Below are the code and all the weights of a small trained network. Each question names an input and a target symbol and asks about switching units off, where a switched-off unit gives its printed mean instead of its output.

import numpy as np


def w(rows, s, z=0):
    codes = np.array(rows[::2]) - 128.0
    scale = np.full(codes.shape[1], s)
    scale[-1] = z or s
    return codes * scale


def f(y):
    return y / 2 * (1 + np.tanh(0.7978845608 * (y + 0.044715 * y**3)))


def softmax(a):
    e = np.exp(a - a.max(-1, keepdims=True))
    return e / e.sum(-1, keepdims=True)


def log_softmax(a):
    a = a - a.max(-1, keepdims=True)
    return a - np.log(np.exp(a).sum(-1, keepdims=True))


def net(x, mask):
    ids = ['αγδεζηλξφψω'.index(c) for c in x.split()]
    T = len(ids)
    res = E[ids] + P[:T]
    u = 0
    for l in range(2):
        r = res
        for j in range(2):
            rows = slice(2 * j, 2 * j + 2)
            q, k, v = (r @ M[l][rows].T for M in (Q, K, V))
            z = softmax(np.where(np.tri(T) > 0, q @ k.T / 2**0.5, -1e9)) @ v
            o = O[l][rows]
            res = res + np.where(mask[u + j], z, o[:, -1]) @ o[:, :-1]
        u += 2
        y = f(res @ A[l][:, :-1].T + A[l][:, -1])
        res = res + np.where(mask[u : u + 16], y, B[l][:, -1]) @ B[l][:, :-1]
        u += 16
    return log_softmax(res[-1] @ U[:, :-1].T + U[:, -1])


Q, K, V, O, A, B = {}, {}, {}, {}, {}, {}
E = w([
[105,140,162,132],'α',
[118,89,128,79],'γ',
[154,129,12,117],'δ',
[129,1,154,122],'ε',
[100,174,139,124],'ζ',
[138,164,135,155],'η',
[103,197,119,123],'λ',
[106,147,155,132],'ξ',
[149,62,5,118],'φ',
[110,113,178,136],'ψ',
[143,142,151,166],'ω',
],0.018)
P = w([
[233,139,158,75],'0',
[52,96,122,183],'1',
[123,112,137,70],'2',
[148,106,155,28],'3',
[49,93,128,180],'4',
[110,110,143,64],'5',
[143,105,164,6],'6',
[52,99,122,180],'7',
[111,111,144,64],'8',
[145,103,165,2],'9',
[82,80,113,205],'10',
[143,99,133,84],'11',
[184,92,145,25],'12',
[59,81,120,198],'13',
],0.0092)
Q[0] = w([
[165,155,97,184],'L0H1',
[114,168,117,128],'L0H1',
[59,83,97,2],'L0H2',
[77,114,255,136],'L0H2',
],0.019)
K[0] = w([
[88,176,83,164],'L0H1',
[105,145,98,98],'L0H1',
[5,137,103,34],'L0H2',
[111,76,235,107],'L0H2',
],0.018)
V[0] = w([
[184,166,105,117],'L0H1',
[80,113,117,115],'L0H1',
[83,130,127,118],'L0H2',
[1,176,133,63],'L0H2',
],0.01)
O[0] = w([
[27,137,184,60,38],'L0H1',
[175,84,107,171,207],'L0H1',
[148,120,124,157,178],'L0H2',
[255,106,78,200,249],'L0H2',
],0.0068,0.0014)
A[0] = w([
[187,106,140,70,95],'L0N1',
[136,181,98,132,84],'L0N2',
[93,151,169,245,3],'L0N3',
[164,161,199,168,114],'L0N4',
[125,155,132,106,71],'L0N5',
[108,177,83,186,67],'L0N6',
[76,139,115,110,106],'L0N7',
[130,133,152,141,133],'L0N8',
[143,136,132,145,37],'L0N9',
[174,101,134,150,123],'L0N10',
[157,188,130,125,16],'L0N11',
[84,89,127,157,2],'L0N12',
[111,143,135,129,144],'L0N13',
[155,164,210,177,108],'L0N14',
[134,116,91,116,80],'L0N15',
[114,129,160,124,65],'L0N16',
],0.012,0.004)
B[0] = w([
[70,140,235,100,255],'L0N1',
[166,98,62,79,134],'L0N2',
[177,22,88,45,187],'L0N3',
[39,160,99,113,176],'L0N4',
[115,137,113,96,95],'L0N5',
[60,53,176,145,159],'L0N6',
[123,59,106,144,138],'L0N7',
[120,123,87,154,129],'L0N8',
[51,100,174,53,70],'L0N9',
[85,133,108,104,189],'L0N10',
[111,111,71,2,99],'L0N11',
[138,192,103,168,118],'L0N12',
[140,115,57,168,134],'L0N13',
[28,177,88,129,185],'L0N14',
[108,109,245,79,176],'L0N15',
[103,91,104,164,93],'L0N16',
],0.013,0.0022)
Q[1] = w([
[110,176,196,33],'L1H1',
[214,163,176,187],'L1H1',
[119,164,164,2],'L1H2',
[158,38,34,141],'L1H2',
],0.02)
K[1] = w([
[202,72,165,156],'L1H1',
[168,178,126,172],'L1H1',
[251,80,157,130],'L1H2',
[66,115,53,50],'L1H2',
],0.024)
V[1] = w([
[187,173,168,135],'L1H1',
[187,122,175,166],'L1H1',
[205,244,143,113],'L1H2',
[99,162,217,249],'L1H2',
],0.017)
O[1] = w([
[119,106,126,82,29],'L1H1',
[106,150,160,76,2],'L1H1',
[84,78,1,98,38],'L1H2',
[13,159,115,118,91],'L1H2',
],0.014,0.0047)
A[1] = w([
[151,223,126,41,14],'L1N1',
[147,134,86,172,131],'L1N2',
[77,107,122,80,247],'L1N3',
[162,191,40,134,54],'L1N4',
[188,118,149,53,44],'L1N5',
[83,124,144,129,117],'L1N6',
[143,171,121,1,132],'L1N7',
[69,96,98,99,2],'L1N8',
[101,22,151,128,55],'L1N9',
[86,158,187,146,90],'L1N10',
[101,158,103,229,46],'L1N11',
[154,152,129,167,95],'L1N12',
[126,171,128,104,123],'L1N13',
[83,109,137,136,100],'L1N14',
[63,128,133,170,71],'L1N15',
[104,196,72,206,137],'L1N16',
],0.0095,0.0074)
B[1] = w([
[106,70,190,139,166],'L1N1',
[89,157,95,39,210],'L1N2',
[176,113,103,195,240],'L1N3',
[136,181,252,179,180],'L1N4',
[76,136,94,93,207],'L1N5',
[157,107,164,98,179],'L1N6',
[164,144,101,180,183],'L1N7',
[72,126,97,193,171],'L1N8',
[132,217,186,141,168],'L1N9',
[101,123,66,165,254],'L1N10',
[126,115,180,100,203],'L1N11',
[83,114,99,69,174],'L1N12',
[126,143,119,98,151],'L1N13',
[135,95,151,110,166],'L1N14',
[226,56,176,89,202],'L1N15',
[74,157,117,51,238],'L1N16',
],0.018,0.009)
U = w([
[97,103,111,80,145],'α',
[206,107,155,171,253],'γ',
[180,124,101,42,115],'δ',
[94,161,239,95,124],'ε',
[109,210,82,97,136],'ζ',
[76,211,130,22,58],'η',
[180,241,169,47,145],'λ',
[94,125,82,94,159],'ξ',
[207,120,248,44,39],'φ',
[138,42,194,72,90],'ψ',
[100,141,196,3,16],'ω',
],0.0055,0.0041)

Each question gives the input, a string of symbols that net reads in full, and the target symbol t.
The units are the heads (2 rows each of Q, K, V and O) and the neurons (one row each of A and B). Each row of codes is followed by its name. A weight is (code - 128) times the scale printed after its matrix; where a second scale follows, it is the last column's (O, A, B and U).
mask holds one flag per unit, layer by layer, with each layer's heads first. A switched-off unit (its flag False) gives its mean, the last column of its rows in O or B, instead of its output. The means were averaged over made-up inputs and are rounded, as every weight is.
A unit's drop is (log p(t) with every unit on - log p(t) with that unit switched off) / (log p(t) with every unit on - log p(t) with every unit switched off).
The circuit of an input: a set's keep is (log p(t) with only the set's units on - log p(t) with every unit switched off) / (log p(t) with every unit on - log p(t) with every unit switched off). Starting from the 12 units with the biggest drops (on a tie, the unit counted first), units are removed one at a time, each time the one whose removal leaves the highest keep (on an exact tie, the one counted first), for as long as the keep stays at least 0.8.
units of the circuit, in order: the units of the circuit, biggest drop first
unit that matters most: the unit with the biggest drop
top k neurons: the k neurons with the biggest drops, biggest first
k most important neurons of layer l: the k neurons of layer l with the biggest drops, biggest first
which heads matter: for each layer, one digit per head in row order, 1 if its drop is at least 0.15 and else 0, layers parted by /
input α φ λ ψ, target ψ: 2 most important neurons of layer 0 : L0N11, L0N3
input ψ ω δ η ζ λ ε γ η δ λ α δ, target γ: unit that matters most : L0N1
input ω η γ φ ε, target ω: which heads matter : 11 / 11
input ω η λ δ, target δ: which heads matter : 00 / 01
input η ζ ε η ξ φ γ, target γ: top 2 neurons : L0N1, L1N7
input η ψ α δ γ, target η: 3 most important neurons of layer 1 : L1N2, L1N15, L1N3
input φ λ ε ζ ζ ω γ δ ε γ γ, target φ: top 2 neurons : L0N7, L1N10
input ξ ξ δ φ ω φ φ λ ε, target ε: units of the circuit, in order : L0N1, L0N13, L0N7, L1H2
input ξ ξ η, target η: units of the circuit, in order : L1N16, L0N3, L1H2
input ω λ λ φ φ γ ω ξ ω α φ ψ η, target γ: units of the circuit, in order : L1N16, L1N2
input γ φ λ ω δ λ ω α λ η ε ζ ψ ψ, target γ: units of the circuit, in order : L1N16, L1N2
input ε δ ζ φ ζ φ ω α, target ε: 2 most important neurons of layer 1 : L1N11, L1N10
input φ ψ ξ λ η, target φ: units of the circuit, in order : L1H2, L0N3, L0H2
input φ ζ ξ η ω δ φ, target φ: top 2 neurons : L0N15, L0N14
input λ ξ α η φ λ ψ λ, target λ: unit that matters most : L0N11
input δ λ α ψ ζ ω ζ η φ γ γ λ ω, target γ: 2 most important neurons of layer 1 : L1N16, L1N7
input ε ε η ψ η ω η φ, target ε: which heads matter : 01 / 11
input ζ η ε ω, target ε: 2 most important neurons of layer 1 : L1N1, L1N3
input ψ ω η ε δ, target ψ: 4 most important neurons of layer 0 : L0N14, L0N4, L0N6, L0N3
input ξ ζ δ φ δ λ γ λ, target ξ: 4 most important neurons of layer 0 : L0N14, L0N4, L0N3, L0N6
input φ ε ζ λ ζ φ ζ φ ε α ξ δ η δ, target φ: units of the circuit, in order : L1H2
input φ α γ λ γ ξ φ γ λ ξ λ, target φ: which heads matter : 11 / 01
input η α γ ψ ζ ε ω ε δ ξ α ξ ζ, target ε: which heads matter : 10 / 11
input φ α γ λ λ δ η η, target φ: units of the circuit, in order : L1H2, L0H2, L0N3
input γ ζ ε ω δ ψ φ ξ ε λ ε, target γ: 4 most important neurons of layer 0 : L0N3, L0N6, L0N12, L0N1
input λ ε φ φ, target ε: which heads matter : 10 / 01
